Below is a small trained network, with its code and all its weights. Each question gives an input and a class and asks what happens when units are switched off, that is, made to give their printed mean instead of their output.

import numpy as np


def w(rows, s, z=0):
    codes = np.array(rows[::2]) - 128.0
    scale = np.full(codes.shape[1], s)
    scale[-1] = z or s
    return codes * scale


def norm(h):
    return h / np.sqrt((h * h).mean(-1, keepdims=True) + 1e-5)


def f(y):
    return np.maximum(y, 0)


def log_softmax(a):
    a = a - a.max(-1, keepdims=True)
    return a - np.log(np.exp(a).sum(-1, keepdims=True))


def net(x, mask):
    res = np.array(x, float).reshape(1, 5) / 4 @ E
    u = 0
    for l in range(2):
        y = f(norm(res) @ A[l][:, :-1].T + A[l][:, -1])
        res = res + np.where(mask[u : u + 15], y, B[l][:, -1]) @ B[l][:, :-1]
        u += 15
    return log_softmax(norm(res)[-1] @ U[:, :-1].T + U[:, -1])


A, B = {}, {}
E = w([
[53,98,216,183,147,136,97],'x0',
[199,36,255,102,99,73,142],'x1',
[82,115,99,100,101,134,49],'x2',
[127,131,161,176,130,238,187],'x3',
[199,180,150,96,179,186,55],'x4',
],0.0053)
A[0] = w([
[121,143,133,82,155,134,86,226],'L0N0',
[156,161,91,97,168,155,103,76],'L0N1',
[199,145,171,31,59,73,72,254],'L0N2',
[89,67,126,137,217,155,64,85],'L0N3',
[148,99,79,47,114,176,132,193],'L0N4',
[123,81,130,140,86,107,165,81],'L0N5',
[164,145,176,186,225,64,121,223],'L0N6',
[28,153,54,156,105,109,157,191],'L0N7',
[90,100,139,81,124,117,80,90],'L0N8',
[115,205,122,131,119,79,193,204],'L0N9',
[91,93,165,139,65,72,255,123],'L0N10',
[138,97,92,138,121,131,8,132],'L0N11',
[119,214,96,230,157,174,128,41],'L0N12',
[124,83,152,169,62,69,231,161],'L0N13',
[142,191,179,93,122,109,174,132],'L0N14',
],0.0081,0.0026)
B[0] = w([
[119,156,149,118,22,131,162,186],'L0N0',
[185,118,65,93,73,37,215,175],'L0N1',
[72,147,82,191,129,169,124,254],'L0N2',
[125,88,138,152,135,81,107,172],'L0N3',
[128,157,239,132,167,176,217,189],'L0N4',
[254,15,83,23,107,191,189,169],'L0N5',
[165,178,98,114,136,134,31,203],'L0N6',
[151,128,182,113,152,156,115,250],'L0N7',
[88,178,220,154,75,42,51,167],'L0N8',
[153,165,122,146,147,141,50,191],'L0N9',
[103,54,127,58,98,144,79,230],'L0N10',
[75,90,190,106,123,86,230,188],'L0N11',
[119,81,126,152,194,76,135,211],'L0N12',
[155,85,43,55,177,153,55,229],'L0N13',
[149,137,166,153,99,146,72,159],'L0N14',
],0.0058,0.0065)
A[1] = w([
[161,96,133,53,137,59,157,87],'L1N0',
[136,53,128,55,83,150,114,69],'L1N1',
[198,156,134,170,67,171,94,154],'L1N2',
[77,167,75,151,84,78,105,56],'L1N3',
[138,54,78,76,97,169,142,109],'L1N4',
[124,103,56,56,121,146,173,177],'L1N5',
[160,107,101,109,86,148,118,149],'L1N6',
[154,201,73,100,105,129,146,121],'L1N7',
[95,172,167,129,155,127,77,253],'L1N8',
[86,103,126,139,85,186,195,158],'L1N9',
[133,144,174,93,115,52,142,121],'L1N10',
[190,178,97,53,156,143,196,82],'L1N11',
[77,69,126,217,255,151,57,126],'L1N12',
[59,145,163,109,54,47,93,83],'L1N13',
[149,156,98,108,115,143,206,104],'L1N14',
],0.0097,0.003)
B[1] = w([
[180,156,111,109,174,125,136,179],'L1N0',
[124,111,178,136,161,100,98,226],'L1N1',
[140,106,93,97,98,199,171,183],'L1N2',
[112,148,131,122,106,167,125,168],'L1N3',
[170,96,159,143,216,134,2,221],'L1N4',
[143,65,205,135,159,153,84,223],'L1N5',
[110,161,10,100,167,96,62,183],'L1N6',
[204,76,90,181,102,58,99,194],'L1N7',
[104,149,110,77,95,146,221,222],'L1N8',
[164,121,107,122,201,100,124,171],'L1N9',
[66,123,100,169,95,138,139,168],'L1N10',
[125,125,153,219,41,93,166,213],'L1N11',
[115,147,63,114,155,86,158,253],'L1N12',
[93,195,210,166,124,172,50,221],'L1N13',
[106,19,175,140,101,34,181,179],'L1N14',
],0.0075,0.007)
U = w([
[28,207,218,129,64,143,82,185],'0',
[184,174,54,126,82,113,112,3],'1',
[185,39,133,93,206,134,6,217],'2',
[197,141,128,74,101,241,175,32],'3',
[65,160,33,119,207,98,190,137],'4',
[187,51,138,228,73,50,194,120],'5',
],0.013,0.002)

Each question gives the input, the list of numbers given to net, and the class t.
The units are the neurons (one row each of A and B). Each row of codes is followed by its name. A weight is (code - 128) times the scale printed after its matrix; where a second scale follows, it is the last column's (A, B and U).
mask holds one flag per neuron, layer by layer. A switched-off neuron (its flag False) gives its mean, the last column of its row in B, instead of its output. The means were averaged over made-up inputs and are rounded, as every weight is.
A unit's drop is (log p(t) with every unit on - log p(t) with that unit switched off) / (log p(t) with every unit on - log p(t) with every unit switched off).
The circuit of an input: a set's keep is (log p(t) with only the set's units on - log p(t) with every unit switched off) / (log p(t) with every unit on - log p(t) with every unit switched off). Starting from the 12 units with the biggest drops (on a tie, the unit counted first), units are removed one at a time, each time the one whose removal leaves the highest keep (on an exact tie, the one counted first), for as long as the keep stays at least 0.8.
units of the circuit, in order: the units of the circuit, biggest drop first
most important unit: the unit with the biggest drop
top k neurons: the k neurons with the biggest drops, biggest first
top k neurons in layer l: the k neurons of layer l with the biggest drops, biggest first
input [-1,-3,-5,5,0], class 4: units of the circuit, in order : [L0N12 L1N12]
input [2,-7,4,8,7], class 4: most important unit : L0N12
input [-2,2,7,7,8], class 5: top 2 neurons : [L0N1 L0N10]
input [-5,-5,-6,3,-5], class 2: top 2 neurons : [L0N10 L0N13]
input [-8,6,-7,-4,4], class 1: top 3 neurons : [L0N14 L0N6 L0N11]
input [0,-5,-8,-5,4], class 1: top 2 neurons in layer 0 : [L0N6 L0N9]
input [-1,-3,-7,5,4], class 5: top 2 neurons in layer 0 : [L0N1 L0N2]
input [4,-3,-7,3,-4], class 2: top 2 neurons : [L0N10 L0N13]
input [0,-6,-3,8,2], class 4: units of the circuit, in order : [L0N12 L1N12]
input [8,-2,-2,-1,8], class 0: top 2 neurons : [L0N0 L0N13]
input [6,1,-3,4,6], class 3: top 2 neurons : [L1N2 L0N2]
input [4,-5,-3,6,-5], class 4: top 2 neurons : [L1N12 L0N12]
input [-6,8,-1,-6,5], class 3: top 2 neurons in layer 1 : [L1N2 L1N12]
input [0,-3,-6,-1,8], class 5: most important unit : L0N1
input [3,4,-8,-6,6], class 1: top 4 neurons in layer 0 : [L0N6 L0N4 L0N7 L0N11]
input [2,-5,0,-3,-4], class 4: top 2 neurons : [L1N12 L0N7]
input [-4,4,6,-3,-2], class 0: top 2 neurons : [L0N8 L1N13]
